Here is a tiny trained network, its code and every weight. The questions are about switching its units off for an input and a class, where a switched-off unit gives its printed mean instead of its output.

import numpy as np


def w(rows, s, z=0):
    codes = np.array(rows[::2]) - 128.0
    scale = np.full(codes.shape[1], s)
    scale[-1] = z or s
    return codes * scale


def f(y):
    return np.maximum(y, 0)


def log_softmax(a):
    a = a - a.max(-1, keepdims=True)
    return a - np.log(np.exp(a).sum(-1, keepdims=True))


def net(x, mask):
    res = np.array(x, float).reshape(1, 5) / 4 @ E
    y = f(res @ A[0][:, :-1].T + A[0][:, -1])
    res = res + np.where(mask, y, B[0][:, -1]) @ B[0][:, :-1]
    return log_softmax(res[-1] @ U[:, :-1].T + U[:, -1])


A, B = {}, {}
E = w([
[162,185,100,14,166,202,123,142,103],'x0',
[130,125,118,136,136,137,127,126,128],'x1',
[129,126,124,130,129,130,130,129,127],'x2',
[118,72,195,121,253,97,133,172,83],'x3',
[181,51,88,87,143,67,122,18,130],'x4',
],0.013)
A[0] = w([
[108,132,157,239,98,109,131,180,133,197],'neuron 0',
[142,131,94,7,160,149,130,87,121,16],'neuron 1',
[121,100,156,172,164,94,127,141,120,107],'neuron 2',
[131,121,134,74,180,143,123,147,120,37],'neuron 3',
[120,124,147,178,90,136,137,155,127,168],'neuron 4',
[124,124,126,178,82,110,133,117,134,155],'neuron 5',
[134,119,148,186,125,123,119,146,138,125],'neuron 6',
[114,122,122,157,97,112,135,121,133,168],'neuron 7',
[132,115,143,86,179,137,136,152,122,66],'neuron 8',
[122,148,122,120,140,128,123,145,119,91],'neuron 9',
[134,131,104,109,90,123,116,62,142,101],'neuron 10',
[122,144,130,161,124,109,129,147,132,161],'neuron 11',
[128,81,124,173,108,68,126,98,128,136],'neuron 12',
[131,122,128,107,130,137,132,119,130,104],'neuron 13',
[121,175,116,162,53,173,126,172,135,220],'neuron 14',
[138,135,135,129,130,135,134,134,134,139],'neuron 15',
[144,127,95,106,74,123,119,44,134,124],'neuron 16',
[127,82,117,157,115,77,128,91,128,107],'neuron 17',
[126,146,121,135,98,147,115,166,134,118],'neuron 18',
[137,67,167,93,233,80,131,95,111,2],'neuron 19',
[106,132,186,147,216,121,124,242,115,103],'neuron 20',
[126,196,137,62,151,205,115,177,126,117],'neuron 21',
],0.019,0.0079)
B[0] = w([
[105,89,124,74,65,132,76,191,103,246],'neuron 0',
[120,106,126,48,41,162,61,158,109,222],'neuron 1',
[62,94,130,97,132,153,120,97,201,186],'neuron 2',
[167,172,123,157,133,105,147,175,70,182],'neuron 3',
[109,145,140,140,81,108,115,144,92,191],'neuron 4',
[174,155,136,165,137,95,155,156,63,191],'neuron 5',
[105,97,125,96,113,127,117,146,123,175],'neuron 6',
[152,151,125,173,129,110,135,146,79,175],'neuron 7',
[136,172,134,192,132,126,131,156,63,181],'neuron 8',
[132,130,114,130,129,128,156,123,126,144],'neuron 9',
[167,81,141,138,110,165,130,126,126,186],'neuron 10',
[115,119,106,129,120,138,99,135,103,166],'neuron 11',
[134,124,150,194,163,94,162,90,142,202],'neuron 12',
[131,126,143,111,102,128,138,154,141,142],'neuron 13',
[81,231,117,99,124,54,109,105,169,238],'neuron 14',
[124,137,139,121,128,128,131,122,129,138],'neuron 15',
[183,66,129,136,98,178,132,125,134,208],'neuron 16',
[142,128,123,195,158,113,147,97,151,187],'neuron 17',
[117,171,127,115,141,112,124,119,162,169],'neuron 18',
[83,203,113,95,139,1,108,142,155,233],'neuron 19',
[132,34,140,137,156,215,149,143,69,254],'neuron 20',
[157,193,126,165,199,131,179,71,176,235],'neuron 21',
],0.037,0.025)
U = w([
[100,177,118,56,50,77,52,174,103,255],'0',
[194,51,156,204,93,140,192,53,151,169],'1',
[104,212,115,88,134,152,177,24,240,106],'2',
[198,79,127,30,26,245,75,110,141,10],'3',
[25,14,175,82,102,233,119,154,98,131],'4',
[49,100,143,142,175,38,150,76,225,85],'5',
[123,133,164,132,211,254,242,120,78,41],'6',
],0.0062,0.0032)

Each question gives the input, the list of numbers given to net, and the class t.
The units are the neurons (one row each of A and B). Each row of codes is followed by its name. A weight is (code - 128) times the scale printed after its matrix; where a second scale follows, it is the last column's (A, B and U).
mask holds one flag per neuron, in row order. A switched-off neuron (its flag False) gives its mean, the last column of its row in B, instead of its output. The means were averaged over made-up inputs and are rounded, as every weight is.
A unit's drop is (log p(t) with every unit on - log p(t) with that unit switched off) / (log p(t) with every unit on - log p(t) with every unit switched off).
The circuit of an input: a set's keep is (log p(t) with only the set's units on - log p(t) with every unit switched off) / (log p(t) with every unit on - log p(t) with every unit switched off). Starting from the 12 units with the biggest drops (on a tie, the unit counted first), units are removed one at a time, each time the one whose removal leaves the highest keep (on an exact tie, the one counted first), for as long as the keep stays at least 0.8.
units of the circuit, in order: the units of the circuit, biggest drop first
unit that matters most: the unit with the biggest drop
k most important neurons: the k neurons with the biggest drops, biggest first
drop of u: that unit's drop, to one decimal
input [1,-8,-4,-5,-8], class 2: units of the circuit, in order => (neuron 21)
input [7,4,-3,1,-2], class 6: 2 most important neurons => (neuron 19; neuron 21)
input [1,5,-8,-7,-8], class 2: 2 most important neurons => (neuron 21; neuron 1)
input [3,-7,6,1,-6], class 6: 2 most important neurons => (neuron 20; neuron 19)
input [-4,6,-3,8,0], class 4: 2 most important neurons => (neuron 20; neuron 14)
input [1,2,6,-8,2], class 3: 2 most important neurons => (neuron 16; neuron 21)
input [2,6,-7,1,-4], class 6: 2 most important neurons => (neuron 19; neuron 20)
input [7,-3,-5,2,0], class 6: 3 most important neurons => (neuron 21; neuron 0; neuron 14)
input [-4,-1,8,1,-6], class 4: 2 most important neurons => (neuron 20; neuron 19)
input [1,2,-8,5,0], class 6: 2 most important neurons => (neuron 20; neuron 0)
input [8,-8,-5,0,-5], class 2: 2 most important neurons => (neuron 21; neuron 14)
input [-3,7,-4,-4,1], class 1: 2 most important neurons => (neuron 19; neuron 1)
input [7,8,5,-7,1], class 3: drop of neuron 16 => 0.7
input [8,-5,-8,5,-1], class 6: drop of neuron 21 => 0.3
input [8,-1,-7,-6,4], class 3: drop of neuron 3 => 0.0
input [0,3,2,5,6], class 5: unit that matters most => neuron 0
